Below is a small trained network, with its code and all its weights. Each question gives an input and a class and asks what happens when units are switched off, that is, made to give their printed mean instead of their output.

import numpy as np


def w(rows, s, z=0):
    codes = np.array(rows[::2]) - 128.0
    scale = np.full(codes.shape[1], s)
    scale[-1] = z or s
    return codes * scale


def norm(h):
    return h / np.sqrt((h * h).mean(-1, keepdims=True) + 1e-5)


def f(y):
    return np.maximum(y, 0)


def log_softmax(a):
    a = a - a.max(-1, keepdims=True)
    return a - np.log(np.exp(a).sum(-1, keepdims=True))


def net(x, mask):
    res = np.array(x, float).reshape(1, 4) / 4 @ E
    u = 0
    for l in range(3):
        y = f(norm(res) @ A[l][:, :-1].T + A[l][:, -1])
        res = res + np.where(mask[u : u + 12], y, B[l][:, -1]) @ B[l][:, :-1]
        u += 12
    return log_softmax(norm(res)[-1] @ U[:, :-1].T + U[:, -1])


A, B = {}, {}
E = w([
[93,146,106,2,112],'x0',
[221,36,43,105,110],'x1',
[134,138,136,129,115],'x2',
[184,167,135,117,195],'x3',
],0.0071)
A[0] = w([
[184,121,127,83,106,106],'L0N1',
[114,132,82,44,77,124],'L0N2',
[76,109,101,112,148,113],'L0N3',
[83,167,171,104,124,59],'L0N4',
[59,199,123,71,138,113],'L0N5',
[204,177,171,18,230,5],'L0N6',
[30,40,155,68,44,74],'L0N7',
[172,89,113,25,95,118],'L0N8',
[125,59,157,123,98,80],'L0N9',
[162,119,163,100,114,174],'L0N10',
[71,144,156,1,155,57],'L0N11',
[86,144,108,162,137,114],'L0N12',
],0.0088,0.0022)
B[0] = w([
[75,100,100,88,189,181],'L0N1',
[219,160,209,167,73,235],'L0N2',
[162,140,130,105,111,161],'L0N3',
[66,73,76,107,193,197],'L0N4',
[79,21,125,59,189,233],'L0N5',
[108,242,36,194,148,224],'L0N6',
[107,222,31,184,109,253],'L0N7',
[99,34,142,69,176,241],'L0N8',
[91,137,92,109,199,163],'L0N9',
[141,105,97,126,143,158],'L0N10',
[247,159,218,103,47,248],'L0N11',
[79,101,128,165,118,169],'L0N12',
],0.013,0.0051)
A[1] = w([
[172,87,222,194,121,94],'L1N1',
[118,123,117,164,186,77],'L1N2',
[95,142,198,115,181,45],'L1N3',
[89,106,182,139,139,150],'L1N4',
[151,89,217,214,123,4],'L1N5',
[82,139,88,152,6,146],'L1N6',
[90,113,56,155,168,76],'L1N7',
[122,113,104,144,146,143],'L1N8',
[125,244,12,164,97,147],'L1N9',
[100,104,111,204,84,34],'L1N10',
[129,98,121,115,105,187],'L1N11',
[163,151,164,119,93,58],'L1N12',
],0.012,0.0013)
B[1] = w([
[142,139,129,69,113,187],'L1N1',
[140,147,122,110,96,202],'L1N2',
[81,80,47,151,80,172],'L1N3',
[96,106,65,111,121,172],'L1N4',
[146,137,181,85,123,198],'L1N5',
[158,179,126,174,203,202],'L1N6',
[156,124,151,106,92,231],'L1N7',
[134,110,148,138,103,175],'L1N8',
[202,161,152,250,178,253],'L1N9',
[171,148,135,89,128,201],'L1N10',
[112,123,135,150,158,155],'L1N11',
[154,127,188,131,109,161],'L1N12',
],0.016,0.0068)
A[2] = w([
[101,152,156,134,127,205],'L2N1',
[163,182,127,59,103,124],'L2N2',
[145,104,190,110,71,1],'L2N3',
[155,176,212,117,137,85],'L2N4',
[141,148,160,133,134,100],'L2N5',
[162,188,122,197,138,63],'L2N6',
[148,172,130,209,202,23],'L2N7',
[124,145,139,100,188,158],'L2N8',
[118,4,85,118,170,100],'L2N9',
[208,68,131,141,142,232],'L2N10',
[13,80,133,157,143,69],'L2N11',
[172,112,166,71,124,68],'L2N12',
],0.012,0.0013)
B[2] = w([
[159,92,36,136,105,142],'L2N1',
[176,93,220,209,110,239],'L2N2',
[195,113,137,84,167,193],'L2N3',
[85,81,65,48,63,231],'L2N4',
[118,91,86,117,118,171],'L2N5',
[148,154,111,190,236,241],'L2N6',
[199,153,144,214,235,253],'L2N7',
[116,107,134,226,60,157],'L2N8',
[10,143,70,135,122,193],'L2N9',
[32,157,113,151,148,253],'L2N10',
[3,107,69,82,140,165],'L2N11',
[146,151,162,74,82,234],'L2N12',
],0.012,0.0074)
U = w([
[194,184,124,214,220,254],'0',
[209,116,225,37,45,94],'1',
[1,116,70,89,124,52],'2',
],0.0099,0.0013)

Each question gives the input, the list of numbers given to net, and the class t.
The units are the neurons (one row each of A and B). Each row of codes is followed by its name. A weight is (code - 128) times the scale printed after its matrix; where a second scale follows, it is the last column's (A, B and U).
mask holds one flag per neuron, layer by layer. A switched-off neuron (its flag False) gives its mean, the last column of its row in B, instead of its output. The means were averaged over made-up inputs and are rounded, as every weight is.
A unit's drop is (log p(t) with every unit on - log p(t) with that unit switched off) / (log p(t) with every unit on - log p(t) with every unit switched off).
The circuit of an input: a set's keep is (log p(t) with only the set's units on - log p(t) with every unit switched off) / (log p(t) with every unit on - log p(t) with every unit switched off). Starting from the 12 units with the biggest drops (on a tie, the unit counted first), units are removed one at a time, each time the one whose removal leaves the highest keep (on an exact tie, the one counted first), for as long as the keep stays at least 0.8.
units of the circuit, in order: the units of the circuit, biggest drop first
most important unit: the unit with the biggest drop
k most important neurons: the k neurons with the biggest drops, biggest first
k most important neurons of layer l: the k neurons of layer l with the biggest drops, biggest first
drop of u: that unit's drop, to one decimal
input [8,0,3,5], class 1: units of the circuit, in order : [L0N11]
input [6,0,-7,-5], class 1: 3 most important neurons : [L0N11, L0N2, L0N6]
input [-7,-2,2,-3], class 1: 2 most important neurons : [L0N7, L0N6]
input [-5,-4,7,-1], class 1: 4 most important neurons : [L0N6, L0N7, L0N5, L0N8]
input [7,8,4,-6], class 2: 2 most important neurons : [L0N8, L0N6]
input [-4,-5,1,-3], class 2: 2 most important neurons of layer 1 : [L1N3, L1N4]
input [-8,6,-4,-3], class 1: 2 most important neurons : [L0N7, L0N6]
input [-2,-2,6,1], class 1: 2 most important neurons : [L0N6, L0N7]
input [7,7,5,-3], class 1: 2 most important neurons : [L0N8, L0N2]
input [4,-8,7,7], class 2: 3 most important neurons of layer 0 : [L0N5, L0N7, L0N4]
input [-6,8,7,7], class 2: 2 most important neurons : [L0N2, L0N11]
input [-5,8,6,-2], class 2: 2 most important neurons : [L0N7, L1N9]
input [8,1,-8,4], class 1: 2 most important neurons : [L0N11, L0N8]
input [-6,-7,2,-4], class 2: 2 most important neurons of layer 1 : [L1N3, L1N4]
input [3,1,4,1], class 1: most important unit : L0N11
input [8,0,6,4], class 1: drop of L0N11 : 1.1
input [2,-8,-1,7], class 2: drop of L0N7 : 1.1
input [7,2,8,-5], class 1: drop of L0N11 : 1.3
input [-1,-6,8,2], class 2: drop of L1N7 : 0.0
